Below is a small trained network, with its code and all its weights. Each question gives an input and a target symbol and asks what happens when units are switched off, that is, made to give their printed mean instead of their output.

import numpy as np


def w(rows, s, z=0):
    codes = np.array(rows[::2]) - 128.0
    scale = np.full(codes.shape[1], s)
    scale[-1] = z or s
    return codes * scale


def norm(h):
    return h / np.sqrt((h * h).mean(-1, keepdims=True) + 1e-5)


def f(y):
    return y / 2 * (1 + np.tanh(0.7978845608 * (y + 0.044715 * y**3)))


def softmax(a):
    e = np.exp(a - a.max(-1, keepdims=True))
    return e / e.sum(-1, keepdims=True)


def log_softmax(a):
    a = a - a.max(-1, keepdims=True)
    return a - np.log(np.exp(a).sum(-1, keepdims=True))


def net(x, mask):
    ids = ['αβδεζθλπτφψω'.index(c) for c in x.split()]
    T = len(ids)
    res = E[ids] + P[:T]
    r = norm(res)
    for j in range(3):
        rows = slice(2 * j, 2 * j + 2)
        q, k, v = (r @ M[0][rows].T for M in (Q, K, V))
        z = softmax(np.where(np.tri(T) > 0, q @ k.T / 2**0.5, -1e9)) @ v
        o = O[0][rows]
        res = res + np.where(mask[j], z, o[:, -1]) @ o[:, :-1]
    y = f(norm(res) @ A[0][:, :-1].T + A[0][:, -1])
    res = res + np.where(mask[3:11], y, B[0][:, -1]) @ B[0][:, :-1]
    return log_softmax(norm(res)[-1] @ U[:, :-1].T + U[:, -1])


Q, K, V, O, A, B = {}, {}, {}, {}, {}, {}
E = w([
[139,165,88,124,222,59,151,170,88],'α',
[80,191,106,35,151,131,129,145,64],'β',
[59,181,112,184,120,100,75,187,152],'δ',
[118,120,116,119,180,74,72,90,30],'ε',
[149,146,100,232,140,195,136,164,114],'ζ',
[50,67,134,110,64,149,134,68,179],'θ',
[123,53,88,146,143,237,142,146,135],'λ',
[126,79,90,113,8,91,97,139,93],'π',
[86,186,132,154,51,179,170,155,57],'τ',
[50,98,180,176,141,122,71,203,114],'φ',
[164,53,107,80,46,92,137,151,74],'ψ',
[126,102,250,132,83,134,170,147,96],'ω',
],0.017)
P = w([
[220,141,119,42,117,240,20,113,169],'0',
[204,130,111,50,135,239,42,161,139],'1',
[187,114,125,49,138,227,64,167,117],'2',
[163,109,113,52,146,203,85,167,95],'3',
[145,102,112,70,123,192,110,155,99],'4',
[131,92,112,85,134,175,124,158,87],'5',
[128,80,109,111,118,160,141,157,87],'6',
[102,73,109,126,131,141,150,143,70],'7',
[96,62,102,142,132,132,178,145,74],'8',
[89,55,89,155,132,115,202,145,75],'9',
[78,41,85,178,127,96,209,148,63],'10',
[54,21,70,201,139,80,232,144,51],'11',
[54,2,62,208,142,68,248,148,58],'12',
[27,5,75,220,127,49,255,132,69],'13',
],0.007)
Q[0] = w([
[227,186,151,76,58,112,180,68,231],'H0',
[68,135,103,134,133,124,150,151,104],'H0',
[69,60,84,155,94,149,126,206,28],'H1',
[33,80,60,161,174,143,133,137,65],'H1',
[8,123,57,129,143,60,126,171,93],'H2',
[65,45,106,130,124,131,106,182,72],'H2',
],0.011)
K[0] = w([
[207,222,133,42,180,146,2,127,206],'H0',
[90,26,77,161,173,78,147,148,64],'H0',
[74,46,168,196,139,31,214,135,88],'H1',
[94,45,103,233,80,63,200,170,80],'H1',
[31,35,80,181,127,72,157,113,59],'H2',
[121,60,172,208,87,169,253,156,54],'H2',
],0.0083)
V[0] = w([
[126,149,144,62,108,28,115,121,170],'H0',
[254,153,150,147,133,131,53,114,137],'H0',
[130,75,231,118,148,96,112,171,175],'H1',
[140,53,79,124,107,98,88,179,125],'H1',
[173,112,108,126,112,128,178,167,142],'H2',
[95,199,128,143,108,123,149,190,125],'H2',
],0.0089)
O[0] = w([
[122,50,104,58,131,67,101,102,129,3],'H0',
[101,98,119,212,114,62,182,118,96,41],'H0',
[136,110,175,206,147,127,52,214,122,146],'H1',
[253,142,48,165,27,125,70,177,133,224],'H1',
[254,131,225,128,87,143,109,46,131,131],'H2',
[110,212,138,40,87,37,104,138,145,151],'H2',
],0.008,0.0058)
A[0] = w([
[152,74,249,132,120,105,143,196,99,252],'N0',
[139,132,124,148,158,98,57,63,57,112],'N1',
[137,134,108,68,139,221,187,211,75,202],'N2',
[158,87,206,164,137,202,224,163,120,59],'N3',
[28,134,2,103,128,100,95,153,122,45],'N4',
[137,118,209,145,66,188,119,105,175,195],'N5',
[172,119,131,100,106,73,133,49,122,203],'N6',
[165,164,115,143,204,196,90,142,148,103],'N7',
],0.0085,0.0037)
B[0] = w([
[126,197,79,149,193,61,44,3,79,200],'N0',
[116,186,192,143,114,244,174,171,133,151],'N1',
[49,110,140,163,61,83,124,62,193,254],'N2',
[176,199,196,115,149,64,123,77,156,175],'N3',
[200,92,254,88,163,131,145,155,94,204],'N4',
[78,40,194,130,166,79,113,160,104,194],'N5',
[90,118,92,130,145,176,146,66,100,136],'N6',
[99,65,34,22,139,149,159,82,240,177],'N7',
],0.0079)
U = w([
[73,141,121,167,180,97,43,64,112,128],'α',
[121,148,138,153,106,142,79,230,186,98],'β',
[56,187,136,40,49,140,148,97,143,39],'δ',
[145,151,124,114,169,237,151,113,69,179],'ε',
[127,135,46,80,180,81,198,111,130,248],'ζ',
[132,141,128,203,118,184,178,87,214,157],'θ',
[90,25,203,157,125,133,212,173,97,189],'λ',
[198,100,100,129,49,118,132,104,109,87],'π',
[179,102,73,150,41,127,115,105,102,19],'τ',
[223,168,254,77,119,53,126,102,166,144],'φ',
[60,196,140,221,46,100,244,135,89,7],'ψ',
[136,58,165,93,132,197,128,92,221,159],'ω',
],0.0064,0.0014)

Each question gives the input, a string of symbols that net reads in full, and the target symbol t.
The units are the heads (2 rows each of Q, K, V and O) and the neurons (one row each of A and B). Each row of codes is followed by its name. A weight is (code - 128) times the scale printed after its matrix; where a second scale follows, it is the last column's (O, A, B and U).
mask holds one flag per unit, heads first, then neurons. A switched-off unit (its flag False) gives its mean, the last column of its rows in O or B, instead of its output. The means were averaged over made-up inputs and are rounded, as every weight is.
A unit's drop is (log p(t) with every unit on - log p(t) with that unit switched off) / (log p(t) with every unit on - log p(t) with every unit switched off).
The circuit of an input: a set's keep is (log p(t) with only the set's units on - log p(t) with every unit switched off) / (log p(t) with every unit on - log p(t) with every unit switched off). Starting from all 11 units, units are removed one at a time, each time the one whose removal leaves the highest keep (on an exact tie, the one counted first), for as long as the keep stays at least 0.8.
units of the circuit, in order: the units of the circuit, biggest drop first
most important unit: the unit with the biggest drop
top k neurons: the k neurons with the biggest drops, biggest first
which heads matter: for each layer, one digit per head in row order, 1 if its drop is at least 0.15 and else 0, layers parted by /
drop of u: that unit's drop, to one decimal
input ψ ε β θ δ ε δ π ω τ, target α: top neuron : (N0)
input φ φ φ φ φ δ δ τ ε, target δ: which heads matter : 100
input π δ π δ φ α ω β α ε δ, target λ: which heads matter : 001
input β α α α ε θ ε ω ζ, target α: units of the circuit, in order : (H1, N0)
input β ω ω ψ, target α: units of the circuit, in order : (N0, H1)
input δ β δ δ δ τ α φ φ δ ε ε α, target λ: units of the circuit, in order : (N4, H2, N0)
input ω β α ω α α ω ε α ω π, target α: top 2 neurons : (N0, N4)
input τ θ ω ζ ε θ δ, target ω: units of the circuit, in order : (H0, N7, H2)
input δ α ω δ ω ε τ δ δ ω θ, target α: units of the circuit, in order : (H1, N0)
input δ ζ ε τ λ δ ω ε ε β, target λ: units of the circuit, in order : (H2, N4)
input δ α δ, target φ: units of the circuit, in order : (N4, H0, H1)
input ζ ζ δ δ φ φ α π ε λ δ τ δ τ, target δ: units of the circuit, in order : (H0, H2)
input ε π δ α θ ω δ π ε δ δ δ, target φ: units of the circuit, in order : (N4, H0)
input α δ ε ε α ε τ α τ θ ω ε, target ε: units of the circuit, in order : (N1)
input ε ζ δ ε ζ α, target ψ: top 2 neurons : (N2, N0)
input β ω β, target α: units of the circuit, in order : (H1, H0, N0)
input δ δ θ ε, target ω: top 3 neurons : (N7, N0, N2)
input ε φ ω π δ θ ζ ε α λ ζ φ δ, target β: drop of N0 : 0.1
input δ δ δ ζ, target ψ: drop of H2 : 0.1
input δ ζ β ε ζ ζ, target ψ: drop of H1 : 0.2
input α δ δ δ δ δ ζ δ, target ψ: most important unit : H0
